Here is a tiny trained network, its code and every weight. The questions are about switching its units off for an input and a target symbol, where a switched-off unit gives its printed mean instead of its output.

import numpy as np


def w(rows, s, z=0):
    codes = np.array(rows[::2]) - 128.0
    scale = np.full(codes.shape[1], s)
    scale[-1] = z or s
    return codes * scale


def norm(h):
    return h / np.sqrt((h * h).mean(-1, keepdims=True) + 1e-5)


def f(y):
    return np.maximum(y, 0)


def softmax(a):
    e = np.exp(a - a.max(-1, keepdims=True))
    return e / e.sum(-1, keepdims=True)


def log_softmax(a):
    a = a - a.max(-1, keepdims=True)
    return a - np.log(np.exp(a).sum(-1, keepdims=True))


def net(x, mask):
    ids = ['αγδζηθλστφψω'.index(c) for c in x.split()]
    T = len(ids)
    res = E[ids] + P[:T]
    u = 0
    for l in range(3):
        r = norm(res)
        for j in range(2):
            rows = slice(2 * j, 2 * j + 2)
            q, k, v = (r @ M[l][rows].T for M in (Q, K, V))
            z = softmax(np.where(np.tri(T) > 0, q @ k.T / 2**0.5, -1e9)) @ v
            o = O[l][rows]
            res = res + np.where(mask[u + j], z, o[:, -1]) @ o[:, :-1]
        u += 2
        y = f(norm(res) @ A[l][:, :-1].T + A[l][:, -1])
        res = res + np.where(mask[u : u + 4], y, B[l][:, -1]) @ B[l][:, :-1]
        u += 4
    return log_softmax(norm(res)[-1] @ U[:, :-1].T + U[:, -1])


Q, K, V, O, A, B = {}, {}, {}, {}, {}, {}
E = w([
[127,170,87,80,196,170],'α',
[153,90,59,168,7,92],'γ',
[57,113,214,116,239,111],'δ',
[148,141,137,19,120,178],'ζ',
[88,150,93,136,105,9],'η',
[90,143,180,199,76,223],'θ',
[96,108,99,170,144,226],'λ',
[76,111,198,154,115,85],'σ',
[34,125,135,112,125,195],'τ',
[195,122,73,123,107,139],'φ',
[151,49,97,154,101,89],'ψ',
[89,86,177,102,96,104],'ω',
],0.017)
P = w([
[53,2,217,39,182,69],'0',
[134,60,184,76,179,73],'1',
[153,89,166,90,152,96],'2',
[163,107,158,100,140,114],'3',
[166,123,154,106,130,129],'4',
[165,139,153,115,116,141],'5',
[168,152,144,121,116,149],'6',
[165,165,145,130,104,159],'7',
[169,178,144,135,98,170],'8',
[168,186,139,135,93,177],'9',
],0.0048)
Q[0] = w([
[162,114,142,183,182,246],'0.h1',
[191,153,58,141,85,91],'0.h1',
[113,113,169,147,104,100],'0.h2',
[142,189,123,190,153,105],'0.h2',
],0.012)
K[0] = w([
[170,166,94,165,187,226],'0.h1',
[198,142,12,159,56,96],'0.h1',
[90,69,164,124,170,107],'0.h2',
[136,143,114,117,133,82],'0.h2',
],0.011)
V[0] = w([
[196,34,184,2,128,224],'0.h1',
[163,90,59,146,106,75],'0.h1',
[94,183,90,121,37,56],'0.h2',
[169,151,183,235,209,164],'0.h2',
],0.0037)
O[0] = w([
[211,122,76,254,36,105,255],'0.h1',
[79,141,31,107,57,207,121],'0.h1',
[121,156,195,179,169,165,62],'0.h2',
[60,167,79,166,85,84,55],'0.h2',
],0.0056,0.0018)
A[0] = w([
[84,141,77,176,60,168,136],'0.n1',
[9,213,142,99,205,129,224],'0.n2',
[130,141,119,54,136,168,249],'0.n3',
[93,165,72,73,74,114,156],'0.n4',
],0.011,0.0022)
B[0] = w([
[169,125,95,111,197,74,221],'0.n1',
[207,85,88,77,96,197,255],'0.n2',
[60,46,113,169,13,3,202],'0.n3',
[159,189,202,40,190,219,190],'0.n4',
],0.0064)
Q[1] = w([
[82,192,189,109,169,77],'1.h1',
[237,126,71,122,103,177],'1.h1',
[254,122,94,175,148,156],'1.h2',
[216,88,134,59,129,122],'1.h2',
],0.0089)
K[1] = w([
[157,104,177,89,135,2],'1.h1',
[111,193,75,203,121,138],'1.h1',
[145,148,108,127,172,184],'1.h2',
[90,194,141,109,164,160],'1.h2',
],0.0098)
V[1] = w([
[96,203,195,194,87,147],'1.h1',
[161,138,140,44,122,79],'1.h1',
[141,154,103,88,171,163],'1.h2',
[50,189,3,202,78,167],'1.h2',
],0.0061)
O[1] = w([
[99,100,225,165,70,156,26],'1.h1',
[109,3,213,55,39,88,141],'1.h1',
[48,75,140,101,64,179,126],'1.h2',
[99,98,210,106,192,157,2],'1.h2',
],0.0074,0.0064)
A[1] = w([
[215,120,93,77,65,140,82],'1.n1',
[117,132,184,22,103,2,210],'1.n2',
[251,151,124,196,83,107,141],'1.n3',
[206,221,71,196,68,198,252],'1.n4',
],0.0076,0.0011)
B[1] = w([
[131,64,165,237,90,181,254],'1.n1',
[166,255,153,140,176,91,226],'1.n2',
[113,85,121,155,105,250,207],'1.n3',
[83,105,138,78,193,79,210],'1.n4',
],0.0081,0.009)
Q[2] = w([
[229,27,129,105,67,117],'2.h1',
[104,251,252,125,110,36],'2.h1',
[123,156,255,94,213,49],'2.h2',
[41,161,205,145,51,130],'2.h2',
],0.0079)
K[2] = w([
[203,174,220,86,140,147],'2.h1',
[134,126,116,223,67,2],'2.h1',
[128,45,137,212,147,15],'2.h2',
[97,188,164,199,34,87],'2.h2',
],0.0079)
V[2] = w([
[210,108,118,44,238,129],'2.h1',
[117,231,2,111,80,136],'2.h1',
[122,53,72,222,153,114],'2.h2',
[117,120,101,129,140,74],'2.h2',
],0.0064)
O[2] = w([
[156,179,101,191,60,122,252],'2.h1',
[152,51,75,61,167,196,85],'2.h1',
[94,183,192,125,155,61,212],'2.h2',
[71,100,254,209,207,165,124],'2.h2',
],0.0082,0.0038)
A[2] = w([
[67,114,158,184,138,188,3],'2.n1',
[146,184,129,101,80,218,202],'2.n2',
[169,87,77,161,149,167,127],'2.n3',
[148,191,188,39,157,5,165],'2.n4',
],0.011,0.0052)
B[2] = w([
[76,186,249,91,68,187,145],'2.n1',
[145,134,136,185,128,100,233],'2.n2',
[98,161,159,91,160,125,254],'2.n3',
[110,109,106,8,142,121,248],'2.n4',
],0.014,0.0065)
U = w([
[92,118,104,38,105,46,191],'α',
[248,191,190,132,100,88,3],'γ',
[121,159,95,232,67,97,189],'δ',
[136,115,142,160,114,121,103],'ζ',
[150,81,41,125,95,215,129],'η',
[54,163,190,134,83,177,165],'θ',
[81,173,86,156,208,119,208],'λ',
[115,121,134,138,132,119,59],'σ',
[24,36,116,117,88,125,135],'τ',
[190,54,193,129,186,169,59],'φ',
[83,42,127,185,161,27,132],'ψ',
[120,113,131,141,130,116,49],'ω',
],0.013,0.0052)

Each question gives the input, a string of symbols that net reads in full, and the target symbol t.
The units are the heads (2 rows each of Q, K, V and O) and the neurons (one row each of A and B). Each row of codes is followed by its name. A weight is (code - 128) times the scale printed after its matrix; where a second scale follows, it is the last column's (O, A, B and U).
mask holds one flag per unit, layer by layer, with each layer's heads first. A switched-off unit (its flag False) gives its mean, the last column of its rows in O or B, instead of its output. The means were averaged over made-up inputs and are rounded, as every weight is.
A unit's drop is (log p(t) with every unit on - log p(t) with that unit switched off) / (log p(t) with every unit on - log p(t) with every unit switched off).
The circuit of an input: a set's keep is (log p(t) with only the set's units on - log p(t) with every unit switched off) / (log p(t) with every unit on - log p(t) with every unit switched off). Starting from the 12 units with the biggest drops (on a tie, the unit counted first), units are removed one at a time, each time the one whose removal leaves the highest keep (on an exact tie, the one counted first), for as long as the keep stays at least 0.8.
units of the circuit, in order: the units of the circuit, biggest drop first
most important unit: the unit with the biggest drop
k most important neurons: the k neurons with the biggest drops, biggest first
top k neurons in layer l: the k neurons of layer l with the biggest drops, biggest first
input φ φ λ ψ φ τ, target λ: units of the circuit, in order : 0.n1; 2.n2
input γ α φ γ, target γ: 2 most important neurons : 0.n4; 0.n3
input η φ ω δ φ ζ η, target γ: 4 most important neurons : 0.n2; 1.n4; 1.n1; 2.n2
input η η ω ψ, target η: most important unit : 0.h1
input φ φ δ η γ ψ γ, target η: units of the circuit, in order : 0.h1; 0.n4
input θ σ δ φ θ δ ζ ω ω ψ, target δ: units of the circuit, in order : 2.h1; 0.n2
input ω δ σ ζ ψ φ θ α, target θ: 4 most important neurons : 0.n3; 2.n1; 1.n4; 0.n2
input η ω σ γ σ φ φ σ δ, target α: 3 most important neurons : 1.n3; 2.n4; 1.n1
input δ ζ φ λ δ τ θ ζ, target γ: top 2 neurons in layer 1 : 1.n4; 1.n1
input θ δ σ τ ζ δ ζ σ τ σ, target δ: top 2 neurons in layer 0 : 0.n2; 0.n3
input δ α δ, target γ: 2 most important neurons : 0.n2; 1.n4
input σ ζ δ φ η ζ φ φ φ τ, target η: 2 most important neurons : 0.n2; 0.n4
input ω φ λ φ γ σ φ φ γ ψ, target λ: top 2 neurons in layer 0 : 0.n2; 0.n3
input λ σ ζ λ γ ω φ σ, target γ: 3 most important neurons : 0.n3; 1.n2; 1.n4
input δ ζ λ ζ δ σ, target α: units of the circuit, in order : 2.n4; 1.n1
input ω θ σ, target α: top 2 neurons in layer 0 : 0.n4; 0.n2
input ζ λ α τ, target λ: 2 most important neurons : 2.n4; 0.n3
input ζ ψ ζ, target γ: units of the circuit, in order : 0.h1; 0.n2
input φ γ φ α, target α: units of the circuit, in order : 0.n3
input ζ ψ φ ω δ σ δ ζ φ, target δ: most important unit : 0.n3
input ζ α φ δ ψ η ζ τ ω ζ, target δ: 2 most important neurons : 1.n4; 1.n1
input φ σ ω ω ζ δ δ φ ω, target δ: 3 most important neurons : 0.n3; 1.n3; 1.n4
input σ α σ δ φ σ, target δ: 3 most important neurons : 0.n3; 1.n3; 1.n4
input ω λ φ ψ φ, target λ: units of the circuit, in order : 1.h1; 0.n2; 1.n4
input ζ ψ φ δ η α, target η: top 2 neurons in layer 1 : 1.n2; 1.n3
input σ τ λ σ, target γ: 4 most important neurons : 0.n2; 0.n3; 1.n2; 1.n3
input ω ω λ γ α δ φ η φ τ, target η: top neuron in layer 0 : 0.n4
